Here is a tiny trained network, its code and every weight. The questions are about switching its units off for an input and a target symbol, where a switched-off unit gives its printed mean instead of its output.

import numpy as np


def w(rows, s, z=0):
    codes = np.array(rows[::2]) - 128.0
    scale = np.full(codes.shape[1], s)
    scale[-1] = z or s
    return codes * scale


def f(y):
    return np.maximum(y, 0)


def softmax(a):
    e = np.exp(a - a.max(-1, keepdims=True))
    return e / e.sum(-1, keepdims=True)


def log_softmax(a):
    a = a - a.max(-1, keepdims=True)
    return a - np.log(np.exp(a).sum(-1, keepdims=True))


def net(x, mask):
    ids = ['δζθλμπφψ'.index(c) for c in x.split()]
    T = len(ids)
    res = E[ids] + P[:T]
    u = 0
    for l in range(2):
        r = res
        for j in range(3):
            rows = slice(2 * j, 2 * j + 2)
            q, k, v = (r @ M[l][rows].T for M in (Q, K, V))
            z = softmax(np.where(np.tri(T) > 0, q @ k.T / 2**0.5, -1e9)) @ v
            o = O[l][rows]
            res = res + np.where(mask[u + j], z, o[:, -1]) @ o[:, :-1]
        u += 3
        y = f(res @ A[l][:, :-1].T + A[l][:, -1])
        res = res + np.where(mask[u : u + 4], y, B[l][:, -1]) @ B[l][:, :-1]
        u += 4
    return log_softmax(res[-1] @ U[:, :-1].T + U[:, -1])


Q, K, V, O, A, B = {}, {}, {}, {}, {}, {}
E = w([
[125,205,161,154,130,91,126,233,100,145],'δ',
[95,86,170,124,175,82,66,134,126,81],'ζ',
[96,101,58,166,91,106,83,130,26,44],'θ',
[89,161,176,77,109,112,161,138,156,62],'λ',
[61,133,96,160,123,2,113,137,153,131],'μ',
[116,69,163,126,132,132,177,183,71,81],'π',
[188,133,112,199,155,157,189,80,153,153],'φ',
[29,187,116,102,160,69,134,94,40,123],'ψ',
],0.0072)
P = w([
[130,90,88,45,47,166,109,118,161,183],'0',
[49,209,68,130,176,179,131,228,183,30],'1',
[195,152,92,110,235,4,212,105,86,55],'2',
[133,131,198,175,146,86,160,123,112,92],'3',
[122,124,188,188,129,81,154,130,136,86],'4',
[120,138,198,199,116,87,160,125,135,81],'5',
[119,129,192,202,113,95,159,128,133,83],'6',
[124,148,192,205,124,87,166,136,128,70],'7',
[131,145,185,207,104,91,165,131,137,60],'8',
],0.0034)
Q[0] = w([
[124,128,103,179,96,210,112,100,177,193],'L0H0',
[131,99,176,216,178,3,211,80,100,63],'L0H0',
[161,167,115,140,70,235,202,171,131,80],'L0H1',
[121,117,126,48,112,136,126,172,94,156],'L0H1',
[156,110,61,63,179,144,139,121,141,122],'L0H2',
[112,54,185,161,104,39,190,39,100,50],'L0H2',
],0.031)
K[0] = w([
[5,134,130,63,101,124,71,224,99,79],'L0H0',
[154,118,87,128,86,177,101,112,156,249],'L0H0',
[129,90,144,21,57,98,64,170,52,167],'L0H1',
[122,101,153,124,157,61,128,142,105,85],'L0H1',
[124,173,144,122,153,65,123,160,88,6],'L0H2',
[56,101,110,60,60,204,61,163,145,183],'L0H2',
],0.027)
V[0] = w([
[155,255,122,124,133,155,154,190,201,188],'L0H0',
[92,232,143,125,95,32,176,104,54,169],'L0H0',
[186,171,54,97,37,186,105,121,139,124],'L0H1',
[193,149,150,163,140,126,111,129,94,191],'L0H1',
[128,121,93,157,102,102,86,55,217,122],'L0H2',
[150,124,106,153,178,189,215,106,97,113],'L0H2',
],0.014)
O[0] = w([
[39,40,177,131,229,184,167,112,119,36,248],'L0H0',
[19,136,100,125,99,208,209,61,75,191,31],'L0H0',
[40,109,137,254,88,139,91,79,195,132,107],'L0H1',
[132,135,165,157,182,64,61,149,118,192,46],'L0H1',
[185,153,8,124,216,129,85,120,190,108,207],'L0H2',
[214,131,156,158,111,38,174,51,49,96,100],'L0H2',
],0.0055,0.0017)
A[0] = w([
[72,88,198,120,169,152,35,80,115,106,6],'L0N0',
[159,12,134,152,144,183,113,188,56,110,21],'L0N1',
[249,100,66,98,118,119,167,23,143,212,33],'L0N2',
[159,105,233,91,131,169,155,176,221,80,126],'L0N3',
],0.014,0.0018)
B[0] = w([
[97,161,168,126,173,203,83,180,169,62,192],'L0N0',
[176,112,107,186,41,149,147,186,84,109,180],'L0N1',
[129,236,133,156,119,254,188,111,156,91,203],'L0N2',
[158,102,154,55,91,50,211,143,195,184,255],'L0N3',
],0.009,0.0065)
Q[1] = w([
[31,192,102,137,128,60,251,254,148,41],'L1H0',
[190,90,117,115,122,137,34,66,128,181],'L1H0',
[110,222,128,143,156,155,219,112,134,123],'L1H1',
[188,146,178,89,157,154,104,105,119,126],'L1H1',
[183,78,150,156,149,188,117,146,82,128],'L1H2',
[120,156,123,161,112,141,200,177,160,97],'L1H2',
],0.029)
K[1] = w([
[187,80,134,222,127,192,140,72,219,254],'L1H0',
[137,180,128,74,109,127,107,161,137,44],'L1H0',
[107,106,109,209,158,224,201,112,178,220],'L1H1',
[156,126,186,181,211,127,172,125,138,42],'L1H1',
[170,214,143,176,183,155,228,149,146,80],'L1H2',
[175,124,154,181,96,189,113,90,193,248],'L1H2',
],0.019)
V[1] = w([
[160,101,118,96,159,70,145,178,250,100],'L1H0',
[86,147,24,108,196,188,41,177,192,145],'L1H0',
[164,131,54,72,59,117,126,90,143,105],'L1H1',
[199,62,110,143,177,177,148,47,147,158],'L1H1',
[84,173,128,144,37,70,102,174,186,85],'L1H2',
[12,67,100,132,119,127,204,33,141,97],'L1H2',
],0.015)
O[1] = w([
[178,190,44,111,189,171,198,176,149,25,155],'L1H0',
[101,37,48,113,254,176,139,236,112,174,72],'L1H0',
[121,116,66,170,109,119,157,99,51,196,184],'L1H1',
[180,150,73,29,175,73,118,41,110,111,254],'L1H1',
[62,141,137,118,156,78,93,81,213,190,215],'L1H2',
[192,98,178,142,181,241,105,60,109,216,204],'L1H2',
],0.0059,0.0046)
A[1] = w([
[47,136,151,73,155,152,6,57,49,111,7],'L1N0',
[104,149,107,210,43,143,48,94,74,33,49],'L1N1',
[84,119,108,238,167,49,66,106,179,173,78],'L1N2',
[237,92,138,198,179,20,68,132,114,106,215],'L1N3',
],0.012,0.0014)
B[1] = w([
[107,159,57,105,39,113,206,228,105,19,190],'L1N0',
[134,60,94,1,222,179,118,90,146,182,234],'L1N1',
[90,224,50,192,131,97,99,109,151,227,198],'L1N2',
[200,63,198,225,185,49,80,118,72,72,254],'L1N3',
],0.0067,0.0075)
U = w([
[94,60,81,99,183,176,90,153,88,172,39],'δ',
[157,100,142,173,154,76,96,116,91,107,156],'ζ',
[184,216,121,170,141,253,191,54,160,107,253],'θ',
[137,82,152,149,23,140,185,167,84,181,101],'λ',
[90,166,126,187,107,116,96,125,144,179,88],'μ',
[103,102,166,16,104,55,125,100,166,179,82],'π',
[91,170,56,97,116,110,124,178,117,53,72],'φ',
[74,121,197,141,122,166,67,171,174,95,131],'ψ',
],0.0045,0.0026)

Each question gives the input, a string of symbols that net reads in full, and the target symbol t.
The units are the heads (2 rows each of Q, K, V and O) and the neurons (one row each of A and B). Each row of codes is followed by its name. A weight is (code - 128) times the scale printed after its matrix; where a second scale follows, it is the last column's (O, A, B and U).
mask holds one flag per unit, layer by layer, with each layer's heads first. A switched-off unit (its flag False) gives its mean, the last column of its rows in O or B, instead of its output. The means were averaged over made-up inputs and are rounded, as every weight is.
A unit's drop is (log p(t) with every unit on - log p(t) with that unit switched off) / (log p(t) with every unit on - log p(t) with every unit switched off).
The circuit of an input: a set's keep is (log p(t) with only the set's units on - log p(t) with every unit switched off) / (log p(t) with every unit on - log p(t) with every unit switched off). Starting from the 12 units with the biggest drops (on a tie, the unit counted first), units are removed one at a time, each time the one whose removal leaves the highest keep (on an exact tie, the one counted first), for as long as the keep stays at least 0.8.
circuit, biggest first: the units of the circuit, biggest drop first
most important unit: the unit with the biggest drop
top k neurons: the k neurons with the biggest drops, biggest first
which heads matter: for each layer, one digit per head in row order, 1 if its drop is at least 0.15 and else 0, layers parted by /
input θ φ φ π, target μ: which heads matter	110 / 111
input λ π π, target θ: circuit, biggest first	[L1H0; L0N3]
input λ φ ζ, target ψ: which heads matter	100 / 010
input λ δ μ π π λ ψ λ, target θ: circuit, biggest first	[L1H0; L0H1; L0N3]
input θ δ π θ φ φ, target μ: which heads matter	111 / 101
input φ λ φ φ, target ζ: most important unit	L0H1
input ζ θ λ φ φ δ λ ζ, target φ: which heads matter	101 / 101
input ζ φ φ, target φ: which heads matter	101 / 101
input π δ φ φ φ δ θ, target δ: circuit, biggest first	[L1N1; L0N3; L0N1]
input φ π φ φ μ π ζ φ ζ, target ζ: top 3 neurons	[L1N3; L0N2; L0N3]
input π φ δ θ ψ, target φ: top 4 neurons	[L1N0; L0N2; L0N0; L0N3]
input φ ζ λ ζ ζ φ ζ μ π, target ζ: top 2 neurons	[L1N3; L1N0]
input ζ λ ζ φ λ φ μ δ, target φ: circuit, biggest first	[L1H2; L0H0]
input π λ θ μ λ φ φ ψ, target π: circuit, biggest first	[L0H2; L1H0; L1N1]
input ψ φ φ μ δ π λ, target λ: top 4 neurons	[L1N0; L0N2; L1N1; L0N0]
input μ φ φ ψ, target δ: which heads matter	011 / 100
input ζ φ π λ π φ, target φ: most important unit	L1H2
input ψ ψ ψ, target λ: which heads matter	100 / 100
input δ φ ζ ζ φ, target ψ: top 2 neurons	[L0N0; L0N3]
input μ φ μ φ λ θ π φ φ, target δ: which heads matter	101 / 100
input π λ λ φ θ φ θ ζ ζ, target ψ: circuit, biggest first	[L0N0; L1H1; L0H0]
input ψ φ π λ φ φ ζ φ λ, target λ: which heads matter	100 / 101
input μ φ φ φ λ λ φ λ μ, target δ: which heads matter	101 / 100
input φ λ λ, target π: which heads matter	001 / 000
input ζ θ λ, target φ: most important unit	L1H0
